B, the same points and some others measured another way; then each row and its match in B
B:
1: [ -11    4 -280  201  -56  -71  233 -108 -207 -122  160  159   23 -108
   11  143   -6  154  263   92]
2: [  77  401  183  557  323  -72  178 -301 -371 -369  209  208   19   31
  192  161 -174 -210  373  -61]
3: [  23  -95  -38 -398 -439   95 -118  248  192  327  -46 -180  -94  -40
 -134 -127  -75  -61 -549 -153]
4: [  -8   82  -25   38 -113   -6   57  -10 -120   46    5   12   -8   -8
  -31   20 -126  -49  -60 -111]
5: [ -63 -114  -66 -254 -231   86  -56   64   20  223 -117 -110  -10   56
 -141  -62  -63   17 -236 -172]
6: [ 168  153   88  155   80   90  107  -46   10 -126  209   29  -42   -9
  126   40   38  -95  -19   21]
7: [  97  152   83    6 -217 -110  128  200   10   55  145   12  -78 -217
   26   -7 -141   -3 -271  -26]
8: [  -9   68  -53   55 -112    5   60  -23 -129   46   -3   15   -1   12
  -38   29 -117  -50  -35 -112]
9: [ -20   26   84 -193 -243   -1  -27  150   12  220  -87 -101  -39  -32
  -97  -73 -164  -30 -340 -198]
10: [ 79  43 -45  45 -43  99  65 -37 -12  -9  91  -2 -18  30  26  26  12 -50
 -39 -27]
11: [   9  -33  -55  -61 -106 -117  189   96  -13  -17  156   55  -28 -233
  -10   32  -17  262  -29   63]
12: [ 156  252  525  -10  158  -61   78  127   94  -80  167  -44  -76 -149
  134  -67 -100   -4 -269  -92]
13: [-185   36   52    5   -5  -44   22  -93 -285  131 -258  -15   89  118
 -147    8 -242   24   60 -293]
14: [  38  228  -63  254 -152 -121  161    9 -229  -43  113  116  -28 -114
   28   88 -210 -100   10  -50]
15: [-101 -243 -242 -289 -224   87  -10    9   19  170  -60  -69    3   18
 -155  -18   34  170  -85  -73]
16: [   5   46  184  -60   72  112  -20  -36  -20   89 -105  -92   26  141
  -33  -47  -59  -52 -117 -198]
17: [140   0 190 177 435 179 312 -13  66  24 -96 -72 159 140  66   8 236 295
 124  21]
18: [ -29  -63 -299   -5 -221  109   16  -82 -104   78    3   10    0   81
  -83   51  -26  -66   12  -64]
19: [-117 -207 -205 -252 -194   97  -31  -23  -29  183 -115  -70   23   73
 -162  -19   -5  120  -71 -125]
20: [ 196   42 -412  216 -235   72  198  -34    1 -157  399  139  -87 -146
  110  144  122  -59   69  239]
21: [ -15 -102   25 -306 -221   27  -13  154  110  195  -25 -110  -44  -66
  -98  -81  -39  106 -313 -115]
22: [162 163 320 141 257  16 227  75  52 -52  76 -21  35 -48 114  -8  37 127
 -68 -11]
23: [ 121   82  -71  155   48  185   55 -138  -30  -85  125   17   -9  127
   69   54   68 -153   54  -11]
24: [  49    4   55  -41   49  211  -24  -70   27   76  -63  -95   19  193
  -16  -33   36  -96  -94 -139]
25: [-130 -150  -90 -171  -71  -38   83  -12  -83   88  -69   -3   40  -47
 -123    5  -43  258   32  -88]
26: [-194 -367   36 -429  117   -7  105   26   63  154 -183 -101  105  -43
 -174  -67  116  601   35  -83]
27: [ 109   85  -67  187   81  179   70 -160  -69  -74   83   17   17  149
   61   63   54 -137   96  -30]
28: [-161  150  154   98   34 -134   61  -70 -331   77 -213   23   74   53
 -100   20 -317   -1   60 -295]
29: [ 227  -71 -142   66   79  293  165  -17  196  -17  160  -50   19   97
   89   28  311   57  -15  140]
30: [-225 -376  160 -498  163  -43   89   57   72  177 -232 -128  111  -66
 -193  -98   78  659   -5 -136]
31: [197  82 254 151 336 104 289  65 116 -25  43 -45  79   4 116  -2 174 231
  -3  51]
32: [ -27    8  -48   39  -31 -154  222   25 -117  -66  122   97    4 -207
   -4   65  -53  266   93   37]
33: [ -61  -44  -80 -111 -174   57  -10   -1  -70  149  -92  -51    7   58
 -106  -14  -94  -10 -113 -155]
34: [ 256   67   57  238  259  136  329   36  118 -101  188   13   50  -31
  158   51  248  198   69  177]
35: [ 141  132  -31  173  -28   -5  179    7  -24 -115  242   78  -44 -117
  103   68    9    1    1   78]
36: [  57  127  312  -58  100   86  -56  -37   23  -11   23  -80  -35   78
   38  -57  -78 -126 -170 -187]
37: [ 198  196  407  -50   77   -5   45  112  171 -110  269  -42 -120 -160
  154  -57  -23  -46 -290  -21]
38: [  81  -11 -177  -51 -256   48   65   64   43   41  164   10  -73 -100
   -5   24    7  -16 -151   36]
39: [-130 -313 -201 -238   16   27  138  -53   -4   49  -38   -2   75  -42
 -122   23  141  458  152   24]
40: [ 114 -124  136  -52  311  279  180   23  179  143 -164 -164  140  207
   -4  -58  270  260  -27  -31]
41: [  44  260  253  259  178 -116  195  -32 -198 -110   54   73   28  -66
   77   51 -165   18   75  -96]
42: [ -12   49 -512  301 -223  125   71 -250 -307  -45   65  134   17  158
  -36  165  -60 -242  261  -18]
43: [-111 -158 -279 -113 -172  104    0 -102 -110  126  -97  -17   37  108
 -138   28  -14   53   43 -107]
44: [  78  104  -15   81 -120  -91  170   84  -48  -40  180   65  -48 -193
   41   45  -72   67  -71   36]
45: [ -89 -229  -68 -313 -103  -24   80   78   63  110   -7  -47    7 -123
 -115  -32   45  361  -83  -24]
46: [ 116  -73   86  131  410  262  260  -69   72   51 -137  -89  175  230
   34    7  281  264  149    7]
47: [ 106   42  208  -11  158  135   95   28   88   50  -23  -94   33   84
   33  -43   72   54 -117  -79]
48: [  48  122  -12  187   44   37  115 -103 -140  -69   68   51   15   39
   38   65  -51  -57   89  -51]
49: [   9  102 -334  268 -187   42  106 -148 -258  -35   77  118   11   60
  -13  132 -102 -172  159  -28]
50: [  -9 -498 -580 -379 -250  236   64  -34  221   80  153  -35  -13  -30
 -110   30  375  372   42  209]
51: [-169 -123 -147 -104  -79   30   17 -100 -182  136 -184  -18   71  105
 -159   17  -94  118   77 -181]
52: [-253  -75   -4    5  140 -130  134 -158 -330   31 -226   56  138   39
 -149   49 -159  308  290 -197]
53: [  60  -12 -165   33 -135  -58  197   44  -22  -63  216   87  -34 -191
   26   69   25  170   21  106]
54: [ -57 -139 -112 -213 -176   34   36   56   14  143  -32  -52    0  -32
 -107  -20  -11  148 -126  -69]
55: [ 129   40  306  -53  198  113  133  104  152   80  -39 -122   41   36
   39  -70   86  138 -184  -68]
56: [ 135  125  224   27   73   30  108   74   70  -18  109  -38  -27  -57
   76  -26   -2   18 -160  -39]
57: [  64   88    2   69 -103 -119  194   94  -48  -47  183   74  -41 -217
   39   44  -69  128  -55   46]
58: [ 129   30  -72  -38 -205  -18  132  140   90    3  235   20  -86 -207
   42   13   17   68 -187   85]
59: [ 103  153 -107  280   72  159   38 -259 -151 -192  182   87  -21  146
  100  107    7 -262  189  -23]
60: [ 226  139   33  198   85  104  181  -14   69 -147  274   42  -42  -48
  158   52  119  -36  -10  111]
61: [ 220  141  167  190  196   63  250   48   83 -107  187   15    8  -65
  152   26  120   93  -20   91]
62: [ 223   61  405   69  403   68  349  178  217   12   29  -91   85  -68
  124  -49  216  376 -100   73]
63: [ -16  -69 -228 -115 -272  141  -52  -28  -22  137  -10  -47  -30   89
  -87    5  -29 -115 -137 -105]
64: [ 111    7 -107  216  198  246  156 -165  -43  -27   -7   -8   97  225
   44   67  168   -8  180    9]
65: [ 215  118  108  172  157   92  212   22   91 -108  209   15   -7  -43
  143   29  133   55  -15   97]
66: [  45  133  -32  109 -141  -66  122   37 -113   -6  108   57  -39 -102
   14   46 -131  -38  -67  -41]
67: [  59  143  182   41   88  123  -69 -142  -50  -76   68  -30  -39  127
   58   -1  -68 -220  -48 -161]
68: [  66   75  196  -17   89  104   30   -5   24   38  -13  -71    8   81
   20  -35  -12  -32 -125 -127]
69: [  45  153  137  128  131  118  -17 -184 -108  -92   43   -4   -2  155
   57   26  -68 -200   45 -148]
70: [   7  -56  153 -255  -57  153  -79   60  110  190 -114 -166   -7  113
  -71 -101  -13  -14 -292 -196]
71: [  75   63 -155   16 -279   15   68   72  -21   59  135   18  -70  -86
   -9   26  -71  -84 -165  -13]
72: [  23  -31 -489  180 -226  125   98 -172 -170  -45  140  112   -9   64
  -24  140   32 -107  192   63]

[ 227  -17  128 -246    2   33  -67  413   73 -142  -50 -232  -54  -29
  -30  -63 -180 -178  206  -22   94  -47   63  313   65  -23 -257  -48
 -159   74   25] -> 60
[-128   -5   39 -146  -74  232  189  226   57 -129 -145 -131 -117   76
  130 -166   43  -83  112  -34   27  115  -12  333   28    2  -93   -5
  -75  -29 -132] -> 31
[-104 -316  -26  162  235 -312   18 -141 -215  -46  -61   26   79 -149
  -82  134   21  -18  -60  -24   42   41  -98  -79 -158  111  -73   50
  245   10 -149] -> 49
[  27   -5  -62   24  -96   45   81   28  -16    0  -31 -117   20   59
  -34   45   52 -102   25  -33   44   17   58  -43  -40  161   37   11
  -19 -199 -107] -> 69
[  71 -151   -6   92   53 -169  -42  -15  -68   19   -7  -14   55  -57
 -173  124   -7  -64  -48  -29  105  -60    2  -68 -113  100  -31   30
   82  -74  -63] -> 59
[ -33  -74  -66  187   70 -175  -99 -305  -22  151   92  259   29  -17
 -134  104  -69  169 -245   26  -93  -24 -215 -122   28   41  111    2
   24   87  -42] -> 39
[ 378   45   82  -36 -235  -75  -86  309   73  109  -10 -134   66  -31
 -413  130   -2 -258   53  -90  409 -288  301   -4 -228   72 -131   -8
  -28 -278   58] -> 42
[-277 -150  -21  115  106  186   10 -213   99    2  -23  194 -148  142
   52  -40   61  243 -283   27 -161  123 -333  123  105  -45  247   85
  -43  149 -124] -> 3
[ -40  -43   38 -113   48  -65   77  129  -48  -90  -80  -41  -26  -79
   81 -103 -108  -55  125   -9  -16   77  -65  258   41    0 -228  -63
  -13  109  -85] -> 44
[  39    9  -45  -12  -68   27   48   44   -1  -10  -14  -91    7   41
   -4   12  -20  -73   37  -18   -3   26   15   15   14  122   -8  -13
  -59 -109  -78] -> 25
[  -7   21  -71   46  -53  152  -32  -97   96   37   54   22  -57  151
    6   23  -25   81 -128   21 -131   42 -131  -25  131   86  192   21
 -153  -30  -60] -> 70
[  77  226 -190  133 -246 -218   97 -270 -113  237   99  128  168  -40
  -77   70  -52  -29  -11  -16  -40  -24   62 -260  -21  230  -24 -128
   -2 -222  -76] -> 52
[-117  -58   -3   52   21  -63   40  -96   -9   44  -33  165  -29  -28
  -39  -37  -27   86 -108   -3  -13   30 -147  124   -1  -16  -37  -15
   26   90  -85] -> 6
[ -42 -405  172  -60  326 -148  -63  238  -69 -214 -148  -95  -68 -143
  -86   18  -51  -66   27  -29  139    6 -111  305 -114  -87 -218   80
  146  209  -77] -> 20
[-119  -98  -31   83   29   49   31 -108   20   15  -21   76  -49   62
  -19   10   35   79 -137   -1  -41   59 -146   41   11   43  104   37
   -1    7 -104] -> 54
[ -22  121   32 -141 -209   93  202  228   29  -13 -123  -63  -35   -4
   12 -154    9 -144  157  -55  142   18  110  286  -53   10 -213  -79
  -47 -104  -93] -> 32
[-142  -61  -48   94   44   10   17 -185   14   44   10  161  -46   47
   10   -9  -16  140 -163   13 -116   70 -213   44   66   21  100   11
  -19   80  -98] -> 45
[  43  107   34  -93  -84  -53   21   75   32   50   -4   98  -19  -48
  -18 -108 -155    5   41   -4   -4  -13  -60  228   75  -43 -191 -105
 -101  115  -13] -> 11
[-138 -238   49  -73  217  -11   61  120  -70 -208 -119 -114  -67  -46
  130  -61  -48  -31   75   -3  -57  143 -149  254   36    7 -133   35
   42  145 -134] -> 65
[ 100  -65  105 -149  -12  118  -19  308   97 -106  -75 -154  -90   34
  -56  -49  -58 -109   80  -32  114  -29   24  275   11  -25 -110   14
 -106   20  -22] -> 38
[-441  -83  -93   16  115   73  278 -197 -110 -115 -124   90  -82   19
  348 -189   27  133   -2   22 -279  324 -286  223  133   45  -20  -24
   48  145 -252] -> 12
[ 418 -217  201 -136  118  120 -378  438  238 -113   47 -249 -112   94
 -317  157 -146 -113  -50  -17  189 -228   22  153   32  -61   30  119
 -216   65  135] -> 50
[  23  203  -85   31 -222   87   34 -123   92  154   71  127   -8  102
  -32  -33  -50   69  -92    6  -76   -5  -56  -10  105   73   87  -72
 -161  -76  -39] -> 36
[ 395  373  -31 -280 -408  359    0  407  230   -8   66 -374  -36  229
   26  -67 -134 -249  252  -21    9  -60  252   94  206  170  -16  -99
 -446 -282   52] -> 30
[-167   -1  -27    2    3   30   97  -89   -1    4  -39  119  -60   14
   94 -103  -40   92  -53   10 -109  112 -171  172   82   -2  -30  -40
  -39  101 -110] -> 56
[-137  -24  -50  -25  107 -117   72 -123  -96  -47   -9   84   -4  -66
  177  -89 -150   78   34   30 -214  160 -211  137  147   41 -126  -81
  -23  185 -110] -> 22
[-177  -87  -55   23   -7  161  151  -17   -2  -79  -93  -77  -66  103
  100  -39  103   -9  -24  -19  -49  137  -76   85    7  100   92   50
   -6  -91 -170] -> 68
[  -9   -3   41   -1  -32  -43  -11   -2   46   70  -14  151  -39  -24
 -102  -45  -71   56  -80   -9   38  -33 -103  167    5  -55  -74  -35
  -36   93  -26] -> 71
[ 253  161  -75 -212 -315  225  205  437   -1 -144  -87 -575   57  126
   75   -3   57 -436  399  -82  144   32  397   -2  -30  320 -104  -35
 -166 -501 -110] -> 13
[  38 -177  -48   86  119  -19  -84  -64  -18  -49   31  -95    2   60
  -48  141  -18   -1  -85    4  -67   26 -100 -109   31  142  133   73
  -23  -43  -81] -> 19
